Below is a small trained network, with its code and all its weights. Each question gives an input and a target symbol and asks what happens when units are switched off, that is, made to give their printed mean instead of their output.

import numpy as np


def w(rows, s, z=0):
    codes = np.array(rows[::2]) - 128.0
    scale = np.full(codes.shape[1], s)
    scale[-1] = z or s
    return codes * scale


def f(y):
    return y / 2 * (1 + np.tanh(0.7978845608 * (y + 0.044715 * y**3)))


def softmax(a):
    e = np.exp(a - a.max(-1, keepdims=True))
    return e / e.sum(-1, keepdims=True)


def log_softmax(a):
    a = a - a.max(-1, keepdims=True)
    return a - np.log(np.exp(a).sum(-1, keepdims=True))


def net(x, mask):
    ids = ['βγδεζηθλμξπτψ'.index(c) for c in x.split()]
    T = len(ids)
    res = E[ids] + P[:T]
    r = res
    for j in range(3):
        rows = slice(3 * j, 3 * j + 3)
        q, k, v = (r @ M[0][rows].T for M in (Q, K, V))
        z = softmax(np.where(np.tri(T) > 0, q @ k.T / 3**0.5, -1e9)) @ v
        o = O[0][rows]
        res = res + np.where(mask[j], z, o[:, -1]) @ o[:, :-1]
    y = f(res @ A[0][:, :-1].T + A[0][:, -1])
    res = res + np.where(mask[3:15], y, B[0][:, -1]) @ B[0][:, :-1]
    return log_softmax(res[-1] @ U[:, :-1].T + U[:, -1])


Q, K, V, O, A, B = {}, {}, {}, {}, {}, {}
E = w([
[107,38,61,97,108,210,112,129,175,47,72,164],'β',
[203,223,139,202,105,26,172,175,53,183,169,43],'γ',
[20,37,42,149,104,113,150,53,78,211,150,48],'δ',
[216,64,47,98,4,68,168,99,121,47,157,63],'ε',
[38,104,219,169,61,201,42,217,184,142,196,24],'ζ',
[205,190,182,83,97,125,98,220,190,61,107,188],'η',
[188,181,95,84,99,168,47,65,184,208,39,53],'θ',
[57,208,89,54,46,177,170,144,57,150,159,165],'λ',
[160,122,60,72,195,51,153,67,121,160,85,229],'μ',
[92,115,188,30,87,7,70,119,174,228,191,150],'ξ',
[79,162,81,209,210,183,153,148,94,165,61,156],'π',
[208,16,176,200,191,42,65,119,220,119,103,90],'τ',
[39,59,137,174,107,51,199,223,75,56,212,205],'ψ',
],0.0029)
P = w([
[144,121,200,142,129,158,175,96,96,126,113,119],'0',
[126,152,114,200,95,115,82,115,78,128,159,178],'1',
[125,160,69,166,130,112,43,123,123,94,164,125],'2',
[125,112,90,90,167,117,156,229,144,150,84,90],'3',
[150,152,148,55,253,167,218,86,207,68,203,60],'4',
[86,169,25,168,131,91,28,175,154,101,142,133],'5',
[128,92,128,138,70,122,164,227,114,201,19,155],'6',
[159,86,188,25,213,176,229,133,192,136,134,57],'7',
],0.0033)
Q[0] = w([
[156,114,221,72,219,175,236,45,166,123,153,97],'H1',
[113,104,112,131,83,101,133,179,116,175,81,148],'H1',
[139,69,113,59,169,138,229,230,144,159,87,71],'H1',
[159,124,214,33,218,184,239,34,163,98,188,93],'H2',
[123,102,117,83,171,130,143,190,119,132,97,97],'H2',
[121,149,113,187,120,144,49,21,107,84,169,173],'H2',
[161,127,184,42,225,179,206,62,144,83,176,93],'H3',
[128,107,79,98,149,94,128,228,105,149,69,108],'H3',
[135,109,171,63,162,143,253,158,157,165,120,80],'H3',
],0.034)
K[0] = w([
[90,191,22,161,174,97,58,134,158,90,194,128],'H1',
[134,135,143,154,107,127,194,159,134,177,90,143],'H1',
[115,106,40,100,87,78,113,242,155,156,89,119],'H1',
[91,178,1,136,164,91,40,139,154,76,208,107],'H2',
[123,85,73,100,142,118,117,197,130,143,94,115],'H2',
[153,125,193,138,164,184,132,32,94,89,164,120],'H2',
[100,170,20,114,184,102,47,146,141,75,193,88],'H3',
[136,82,102,65,122,115,143,209,128,153,61,128],'H3',
[90,163,21,143,104,74,95,196,170,145,141,134],'H3',
],0.03)
V[0] = w([
[18,87,124,186,173,160,110,94,119,208,119,79],'H1',
[107,95,147,141,68,249,120,198,151,47,145,80],'H1',
[165,22,30,121,89,108,150,24,131,109,119,86],'H1',
[54,185,94,98,82,162,148,111,67,189,153,96],'H2',
[62,71,176,36,47,146,88,137,158,123,181,107],'H2',
[119,155,128,187,89,46,217,166,36,98,193,114],'H2',
[192,249,124,112,79,138,99,106,117,176,100,27],'H3',
[95,135,98,192,178,252,133,140,122,123,73,123],'H3',
[149,85,212,227,148,75,89,177,161,147,159,17],'H3',
],0.021)
O[0] = w([
[144,86,83,102,142,146,151,233,208,184,234,127,210],'H1',
[129,105,204,77,102,80,189,11,255,172,120,158,194],'H1',
[246,57,107,162,46,180,92,165,107,218,65,183,22],'H1',
[113,98,6,28,118,99,180,132,125,141,146,110,186],'H2',
[87,48,184,2,84,86,68,84,125,200,146,106,56],'H2',
[166,53,117,102,211,76,236,148,66,38,67,168,194],'H2',
[57,188,51,131,49,81,187,168,143,144,18,33,157],'H3',
[159,192,86,154,138,160,201,97,243,155,198,154,252],'H3',
[85,64,239,184,162,71,173,236,211,135,103,85,180],'H3',
],0.0094,0.0037)
A[0] = w([
[128,141,14,24,149,85,122,33,96,128,116,113,96],'N1',
[43,78,151,57,108,150,28,176,35,126,151,45,20],'N2',
[162,62,160,132,231,99,108,72,82,91,178,140,27],'N3',
[193,156,167,108,73,193,44,37,171,184,171,194,87],'N4',
[187,124,69,108,115,97,110,217,143,149,168,186,120],'N5',
[165,185,105,175,96,141,165,134,159,79,222,103,117],'N6',
[193,65,67,85,84,129,112,168,130,195,150,189,3],'N7',
[65,211,195,151,111,88,71,32,130,57,100,114,15],'N8',
[228,91,137,121,71,106,100,105,44,167,10,148,110],'N9',
[100,187,59,180,11,130,77,139,155,193,102,43,55],'N10',
[132,81,207,240,126,142,80,171,109,168,126,128,58],'N11',
[200,181,71,160,135,210,2,132,29,76,154,146,45],'N12',
],0.0068,0.00061)
B[0] = w([
[180,190,116,85,10,117,115,130,112,70,177,101,181],'N1',
[132,173,36,123,224,38,28,126,96,208,155,146,152],'N2',
[153,90,171,41,169,169,124,131,83,107,135,184,144],'N3',
[153,161,163,187,105,43,202,112,32,196,90,161,161],'N4',
[157,104,112,126,156,207,122,82,105,154,140,84,183],'N5',
[125,170,90,143,175,136,119,105,166,136,135,188,249],'N6',
[163,56,121,150,105,181,151,129,94,170,103,43,158],'N7',
[106,137,147,133,186,196,88,2,120,131,92,52,160],'N8',
[89,77,59,160,88,115,78,67,223,98,86,209,157],'N9',
[99,167,173,31,102,213,130,193,113,166,62,192,140],'N10',
[209,174,171,140,77,119,50,161,164,83,151,90,149],'N11',
[3,82,189,184,65,145,132,154,84,126,232,125,132],'N12',
],0.0082,0.011)
U = w([
[197,164,168,199,78,65,187,79,50,218,103,181,115],'β',
[90,118,101,185,165,56,251,253,57,37,15,60,202],'γ',
[211,36,101,114,125,203,155,158,92,193,138,29,88],'δ',
[129,44,75,162,65,108,58,75,184,93,42,199,59],'ε',
[20,68,220,57,110,40,159,146,252,205,205,82,153],'ζ',
[86,153,174,137,173,175,83,8,99,99,73,36,117],'η',
[69,177,144,51,89,210,117,203,120,182,54,162,55],'θ',
[203,193,93,34,27,88,129,112,90,52,206,96,182],'λ',
[26,94,160,188,76,189,122,152,54,103,221,123,23],'μ',
[108,143,91,99,182,37,14,165,56,175,144,121,44],'ξ',
[153,204,27,181,228,177,153,97,222,140,206,212,252],'π',
[217,169,226,173,83,138,52,194,171,72,138,86,57],'τ',
[155,58,209,39,187,143,134,139,75,87,139,232,65],'ψ',
],0.002,0.0011)

Each question gives the input, a string of symbols that net reads in full, and the target symbol t.
The units are the heads (3 rows each of Q, K, V and O) and the neurons (one row each of A and B). Each row of codes is followed by its name. A weight is (code - 128) times the scale printed after its matrix; where a second scale follows, it is the last column's (O, A, B and U).
mask holds one flag per unit, heads first, then neurons. A switched-off unit (its flag False) gives its mean, the last column of its rows in O or B, instead of its output. The means were averaged over made-up inputs and are rounded, as every weight is.
A unit's drop is (log p(t) with every unit on - log p(t) with that unit switched off) / (log p(t) with every unit on - log p(t) with every unit switched off).
The circuit of an input: a set's keep is (log p(t) with only the set's units on - log p(t) with every unit switched off) / (log p(t) with every unit on - log p(t) with every unit switched off). Starting from the 12 units with the biggest drops (on a tie, the unit counted first), units are removed one at a time, each time the one whose removal leaves the highest keep (on an exact tie, the one counted first), for as long as the keep stays at least 0.8.
circuit, biggest first: the units of the circuit, biggest drop first
most important unit: the unit with the biggest drop
k most important neurons: the k neurons with the biggest drops, biggest first
which heads matter: for each layer, one digit per head in row order, 1 if its drop is at least 0.15 and else 0, layers parted by /
input γ π ζ, target γ: circuit, biggest first : [H2 H3]
input η δ π β β θ, target η: circuit, biggest first : [H1 N8]
input μ ζ β π λ, target β: most important unit : N4
input γ λ θ γ ξ, target θ: which heads matter : 011
input ψ β γ π, target π: circuit, biggest first : [H3 H2 N6]
input π γ ξ, target π: which heads matter : 011
input η π τ π π, target τ: which heads matter : 011
input γ τ π η μ λ π ζ, target λ: circuit, biggest first : [N1 H3 H2]
input μ γ τ γ π, target τ: circuit, biggest first : [N11 H2 H3]
input ε γ ψ π λ π, target ε: circuit, biggest first : [H1 N9]
input ξ η γ, target ξ: circuit, biggest first : [N2 H3 H2]
input θ δ λ π π γ, target θ: circuit, biggest first : [N10 H3 H2]
input π γ ψ ζ, target ζ: circuit, biggest first : [H1 H2]
input π π ε η λ θ, target π: most important unit : H3
input η ζ λ, target η: circuit, biggest first : [H1 N8]
input δ γ λ, target δ: which heads matter : 100
input ξ π ε π β λ η, target η: which heads matter : 100
input π ζ γ γ π, target γ: circuit, biggest first : [H3 H2]
input δ π ζ δ λ π μ, target μ: which heads matter : 101
input π γ λ π θ, target λ: most important unit : N1
input μ η π, target μ: circuit, biggest first : [N12 H1 H3]
input π λ γ β, target β: which heads matter : 111
input δ π π λ π η, target δ: 2 most important neurons : [N7 N5]
